Below are the code and all the weights of a small trained network. Each question names an input and a class and asks about switching units off, where a switched-off unit gives its printed mean instead of its output.

import numpy as np


def w(rows, s, z=0):
    codes = np.array(rows[::2]) - 128.0
    scale = np.full(codes.shape[1], s)
    scale[-1] = z or s
    return codes * scale


def norm(h):
    return h / np.sqrt((h * h).mean(-1, keepdims=True) + 1e-5)


def f(y):
    return np.maximum(y, 0)


def log_softmax(a):
    a = a - a.max(-1, keepdims=True)
    return a - np.log(np.exp(a).sum(-1, keepdims=True))


def net(x, mask):
    res = np.array(x, float).reshape(1, 4) / 4 @ E
    u = 0
    for l in range(4):
        y = f(norm(res) @ A[l][:, :-1].T + A[l][:, -1])
        res = res + np.where(mask[u : u + 5], y, B[l][:, -1]) @ B[l][:, :-1]
        u += 5
    return log_softmax(norm(res)[-1] @ U[:, :-1].T + U[:, -1])


A, B = {}, {}
E = w([
[120,130,133,137,128,148,148,139,109,166,132,136],'x0',
[120,73,169,68,163,88,107,110,156,171,73,191],'x1',
[238,92,106,106,155,92,138,254,77,100,118,119],'x2',
[149,147,108,202,144,73,71,210,175,146,76,161],'x3',
],0.0094)
A[0] = w([
[142,156,7,157,124,139,73,178,178,183,199,56,65],'0.n0',
[147,146,89,119,3,181,108,209,129,112,188,62,116],'0.n1',
[90,249,140,190,140,102,35,178,140,139,88,192,71],'0.n2',
[186,108,144,36,121,153,162,221,122,116,125,97,4],'0.n3',
[132,118,65,210,141,87,149,196,181,133,80,175,24],'0.n4',
],0.0062,0.0023)
B[0] = w([
[38,149,2,106,95,192,189,112,188,196,184,69,220],'0.n0',
[134,211,161,162,148,10,132,64,103,74,14,216,252],'0.n1',
[113,45,105,237,88,141,116,119,157,107,195,143,254],'0.n2',
[168,66,126,224,97,147,184,105,222,84,169,72,242],'0.n3',
[111,186,239,46,200,113,115,137,69,205,99,54,239],'0.n4',
],0.0083,0.0053)
A[1] = w([
[164,8,153,29,137,173,135,221,151,123,142,116,36],'1.n0',
[188,103,71,93,119,108,181,151,103,115,117,139,113],'1.n1',
[169,154,86,125,177,57,138,254,99,131,117,123,3],'1.n2',
[194,94,119,94,118,165,106,107,164,118,97,186,111],'1.n3',
[150,139,111,130,116,167,153,109,88,114,157,135,63],'1.n4',
],0.009,0.0022)
B[1] = w([
[1,88,75,114,76,122,104,119,100,144,217,119,232],'1.n0',
[127,131,98,208,190,53,147,183,67,89,164,214,208],'1.n1',
[145,172,142,28,110,216,98,15,159,144,76,109,253],'1.n2',
[163,132,97,110,98,175,155,63,125,163,169,79,166],'1.n3',
[166,172,153,148,188,103,101,116,174,93,99,194,174],'1.n4',
],0.01,0.006)
A[2] = w([
[92,145,37,194,36,214,108,242,195,95,215,121,4],'2.n0',
[76,168,145,146,110,200,159,59,127,114,134,168,165],'2.n1',
[143,40,195,72,110,130,61,105,166,168,129,173,52],'2.n2',
[121,102,29,155,62,121,164,189,197,138,203,148,41],'2.n3',
[159,56,130,255,161,168,219,175,137,35,92,126,83],'2.n4',
],0.0066,0.0017)
B[2] = w([
[106,50,78,87,193,112,85,129,74,150,131,75,196],'2.n0',
[158,126,118,111,134,147,97,183,127,123,99,97,255],'2.n1',
[125,137,115,128,88,88,208,187,112,129,94,246,199],'2.n2',
[33,85,160,141,118,192,72,127,134,141,143,138,188],'2.n3',
[81,176,51,84,160,120,173,173,150,79,114,136,194],'2.n4',
],0.012,0.0073)
A[3] = w([
[142,161,127,142,151,147,72,136,143,115,92,55,127],'3.n0',
[113,79,114,248,121,87,121,90,112,142,142,167,118],'3.n1',
[182,168,143,153,101,131,114,95,116,144,94,61,28],'3.n2',
[91,127,123,66,105,120,84,140,111,163,102,140,77],'3.n3',
[126,166,130,100,102,91,139,147,121,165,97,135,3],'3.n4',
],0.012,0.0017)
B[3] = w([
[144,108,178,94,116,161,132,86,92,160,254,105,234],'3.n0',
[183,114,130,220,29,45,141,207,181,128,181,186,201],'3.n1',
[173,119,220,153,154,180,50,102,104,96,166,131,195],'3.n2',
[116,122,145,107,182,98,144,123,115,113,12,70,254],'3.n3',
[144,103,100,119,153,170,124,88,115,121,158,108,187],'3.n4',
],0.012,0.0076)
U = w([
[199,185,203,96,163,219,97,66,101,146,204,104,190],'0',
[59,58,82,169,114,118,106,152,124,152,242,120,185],'1',
[110,118,147,54,175,122,141,111,123,171,2,123,184],'2',
[176,131,166,193,80,34,131,205,189,174,93,219,10],'3',
[162,203,50,139,177,79,181,156,115,56,137,184,40],'4',
],0.014,0.0014)

Each question gives the input, the list of numbers given to net, and the class t.
The units are the neurons (one row each of A and B). Each row of codes is followed by its name. A weight is (code - 128) times the scale printed after its matrix; where a second scale follows, it is the last column's (A, B and U).
mask holds one flag per neuron, layer by layer. A switched-off neuron (its flag False) gives its mean, the last column of its row in B, instead of its output. The means were averaged over made-up inputs and are rounded, as every weight is.
A unit's drop is (log p(t) with every unit on - log p(t) with that unit switched off) / (log p(t) with every unit on - log p(t) with every unit switched off).
The circuit of an input: a set's keep is (log p(t) with only the set's units on - log p(t) with every unit switched off) / (log p(t) with every unit on - log p(t) with every unit switched off). Starting from the 12 units with the biggest drops (on a tie, the unit counted first), units are removed one at a time, each time the one whose removal leaves the highest keep (on an exact tie, the one counted first), for as long as the keep stays at least 0.8.
units of the circuit, in order: the units of the circuit, biggest drop first
k most important neurons: the k neurons with the biggest drops, biggest first
k most important neurons of layer l: the k neurons of layer l with the biggest drops, biggest first
drop of u: that unit's drop, to one decimal
input [2,5,6,-7], class 1: units of the circuit, in order => 1.n0
input [1,-2,-7,0], class 0: 3 most important neurons => 2.n1, 1.n0, 1.n1
input [3,1,-4,3], class 3: 4 most important neurons => 0.n0, 3.n1, 0.n3, 1.n0
input [2,-4,-5,0], class 0: 2 most important neurons => 2.n1, 1.n0
input [-3,4,-6,1], class 3: 2 most important neurons => 1.n2, 0.n4
input [-5,3,7,-1], class 1: 2 most important neurons => 1.n0, 0.n3
input [8,-3,6,-1], class 4: 2 most important neurons => 0.n3, 1.n1
input [4,1,8,7], class 2: 2 most important neurons of layer 1 => 1.n2, 1.n0
input [-1,4,1,-5], class 1: 3 most important neurons => 0.n1, 0.n4, 1.n2
input [-7,-5,1,1], class 0: 3 most important neurons => 0.n3, 0.n1, 0.n2
input [7,2,-8,1], class 3: 2 most important neurons => 1.n2, 0.n4
input [4,2,1,8], class 2: 3 most important neurons => 0.n3, 1.n2, 0.n4
input [-3,-7,5,1], class 0: 3 most important neurons => 1.n2, 0.n2, 0.n1
input [-8,8,6,7], class 2: units of the circuit, in order => 1.n2
input [-3,-7,2,4], class 0: 2 most important neurons => 0.n1, 0.n4
input [-7,-8,1,-5], class 4: 2 most important neurons of layer 0 => 0.n4, 0.n1
input [-3,8,-1,5], class 3: drop of 1.n0 => 0.0
input [-6,5,2,6], class 2: drop of 0.n4 => 1.6
input [1,-6,4,-1], class 4: drop of 0.n1 => 0.9
input [4,-5,8,1], class 0: most important neuron of layer 0 => 0.n2
input [-1,-2,1,7], class 0: 2 most important neurons of layer 0 => 0.n4, 0.n3
input [4,-7,2,7], class 0: 2 most important neurons of layer 0 => 0.n4, 0.n1
input [1,1,-4,-2], class 2: 2 most important neurons of layer 0 => 0.n3, 0.n0
